Below are the code and all the weights of a small trained network. Each question names an input and a target symbol and asks about switching units off, where a switched-off unit gives its printed mean instead of its output.

import numpy as np


def w(rows, s, z=0):
    codes = np.array(rows[::2]) - 128.0
    scale = np.full(codes.shape[1], s)
    scale[-1] = z or s
    return codes * scale


def norm(h):
    return h / np.sqrt((h * h).mean(-1, keepdims=True) + 1e-5)


def f(y):
    return np.maximum(y, 0)


def softmax(a):
    e = np.exp(a - a.max(-1, keepdims=True))
    return e / e.sum(-1, keepdims=True)


def log_softmax(a):
    a = a - a.max(-1, keepdims=True)
    return a - np.log(np.exp(a).sum(-1, keepdims=True))


def net(x, mask):
    ids = ['δεζθξπσψ'.index(c) for c in x.split()]
    T = len(ids)
    res = E[ids] + P[:T]
    u = 0
    for l in range(2):
        q, k, v = (norm(res) @ M[l].T for M in (Q, K, V))
        z = softmax(np.where(np.tri(T) > 0, q @ k.T / 2**0.5, -1e9)) @ v
        res = res + np.where(mask[u], z, O[l][:, -1]) @ O[l][:, :-1]
        u += 1
        y = f(norm(res) @ A[l][:, :-1].T + A[l][:, -1])
        res = res + np.where(mask[u : u + 8], y, B[l][:, -1]) @ B[l][:, :-1]
        u += 8
    return log_softmax(norm(res)[-1] @ U[:, :-1].T + U[:, -1])


Q, K, V, O, A, B = {}, {}, {}, {}, {}, {}
E = w([
[111,110,8],'δ',
[113,157,114],'ε',
[102,152,115],'ζ',
[126,116,115],'θ',
[139,127,104],'ξ',
[164,131,66],'π',
[150,156,112],'σ',
[136,139,122],'ψ',
],0.013)
P = w([
[88,134,253],'0',
[77,128,199],'1',
[78,126,187],'2',
[84,121,179],'3',
[86,125,174],'4',
[97,129,172],'5',
[98,127,166],'6',
[103,134,165],'7',
[101,138,161],'8',
[102,141,159],'9',
[99,140,155],'10',
[101,143,155],'11',
[102,143,152],'12',
],0.0024)
Q[0] = w([
[255,126,236],'L0H1',
[209,146,55],'L0H1',
],0.0054)
K[0] = w([
[253,219,169],'L0H1',
[116,93,222],'L0H1',
],0.0038)
V[0] = w([
[192,73,198],'L0H1',
[99,2,220],'L0H1',
],0.0025)
O[0] = w([
[60,86,22,48],'L0H1',
[49,177,8,3],'L0H1',
],0.0018,0.002)
A[0] = w([
[74,127,225,156],'L0N1',
[180,156,91,166],'L0N2',
[87,112,61,142],'L0N3',
[102,169,94,160],'L0N4',
[88,167,104,137],'L0N5',
[24,225,147,158],'L0N6',
[254,101,92,43],'L0N7',
[159,81,88,254],'L0N8',
],0.0049,0.0015)
B[0] = w([
[241,47,141,168],'L0N1',
[62,108,85,254],'L0N2',
[161,179,118,202],'L0N3',
[121,97,192,198],'L0N4',
[107,68,139,174],'L0N5',
[168,110,168,230],'L0N6',
[88,253,153,250],'L0N7',
[49,171,141,242],'L0N8',
],0.0035,0.0026)
Q[1] = w([
[46,255,239],'L1H1',
[228,20,1],'L1H1',
],0.0036)
K[1] = w([
[52,3,169],'L1H1',
[234,228,45],'L1H1',
],0.0049)
V[1] = w([
[133,141,144],'L1H1',
[87,4,104],'L1H1',
],0.0036)
O[1] = w([
[97,42,202,148],'L1H1',
[106,145,5,5],'L1H1',
],0.0029,0.0012)
A[1] = w([
[147,43,209,254],'L1N1',
[46,87,3,133],'L1N2',
[131,138,183,31],'L1N3',
[209,212,136,45],'L1N4',
[178,155,66,140],'L1N5',
[33,115,93,111],'L1N6',
[98,249,173,54],'L1N7',
[137,134,127,94],'L1N8',
],0.0031,0.0021)
B[1] = w([
[95,102,1,231],'L1N1',
[130,154,138,225],'L1N2',
[77,189,142,135],'L1N3',
[159,67,83,193],'L1N4',
[59,87,158,193],'L1N5',
[126,95,173,182],'L1N6',
[150,60,120,251],'L1N7',
[144,128,163,128],'L1N8',
],0.0041,0.0019)
U = w([
[119,162,45,146],'δ',
[222,21,125,98],'ε',
[108,68,254,105],'ζ',
[88,52,20,203],'θ',
[84,49,178,62],'ξ',
[68,95,139,2],'π',
[47,232,187,150],'σ',
[235,184,211,153],'ψ',
],0.0071,0.0032)

Each question gives the input, a string of symbols that net reads in full, and the target symbol t.
The units are the heads (2 rows each of Q, K, V and O) and the neurons (one row each of A and B). Each row of codes is followed by its name. A weight is (code - 128) times the scale printed after its matrix; where a second scale follows, it is the last column's (O, A, B and U).
mask holds one flag per unit, layer by layer, with each layer's heads first. A switched-off unit (its flag False) gives its mean, the last column of its rows in O or B, instead of its output. The means were averaged over made-up inputs and are rounded, as every weight is.
A unit's drop is (log p(t) with every unit on - log p(t) with that unit switched off) / (log p(t) with every unit on - log p(t) with every unit switched off).
The circuit of an input: a set's keep is (log p(t) with only the set's units on - log p(t) with every unit switched off) / (log p(t) with every unit on - log p(t) with every unit switched off). Starting from the 12 units with the biggest drops (on a tie, the unit counted first), units are removed one at a time, each time the one whose removal leaves the highest keep (on an exact tie, the one counted first), for as long as the keep stays at least 0.8.
units of the circuit, in order: the units of the circuit, biggest drop first
unit that matters most: the unit with the biggest drop
top k neurons: the k neurons with the biggest drops, biggest first
top k neurons in layer l: the k neurons of layer l with the biggest drops, biggest first
drop when u is switched off: that unit's drop, to one decimal
input σ σ ε, target ζ: unit that matters most : L0N6
input ζ θ ξ ξ ξ ξ ξ ξ ψ, target θ: units of the circuit, in order : (L1N1; L0N7; L0N3)
input ξ π θ π θ ε, target ζ: top 3 neurons in layer 1 : (L1N1; L1N7; L1N2)
input ξ ξ θ, target θ: units of the circuit, in order : (L1N1; L0N7)
input π ε ψ σ σ δ ξ ξ ψ θ ξ ζ, target θ: top 4 neurons : (L1N1; L0N7; L0N1; L0N6)
input ψ σ σ θ ξ ε, target θ: top 2 neurons : (L0N7; L1N1)
input π σ ζ δ π ε ε ξ ξ π ψ, target ε: top 2 neurons : (L1N1; L0N7)
input σ π θ ε, target θ: top 2 neurons : (L0N7; L0N5)
input ψ θ σ ζ, target θ: top 4 neurons in layer 0 : (L0N7; L0N6; L0N1; L0N5)
input σ ξ ξ δ θ π θ ζ θ, target σ: top 2 neurons in layer 0 : (L0N3; L0N2)
input σ σ ε ξ ξ ζ, target ζ: top 3 neurons in layer 0 : (L0N6; L0N2; L0N1)
input σ π θ, target θ: drop when L0N7 is switched off : 0.3
input ξ ε ξ ε ξ π δ δ ξ σ π ξ ξ, target σ: drop when L0N7 is switched off : 0.1
input ξ σ ε σ σ σ σ σ σ ψ ξ, target σ: unit that matters most : L0N7
input ξ σ ξ σ ψ π θ ζ ξ δ δ θ θ, target σ: drop when L1H1 is switched off : 0.4
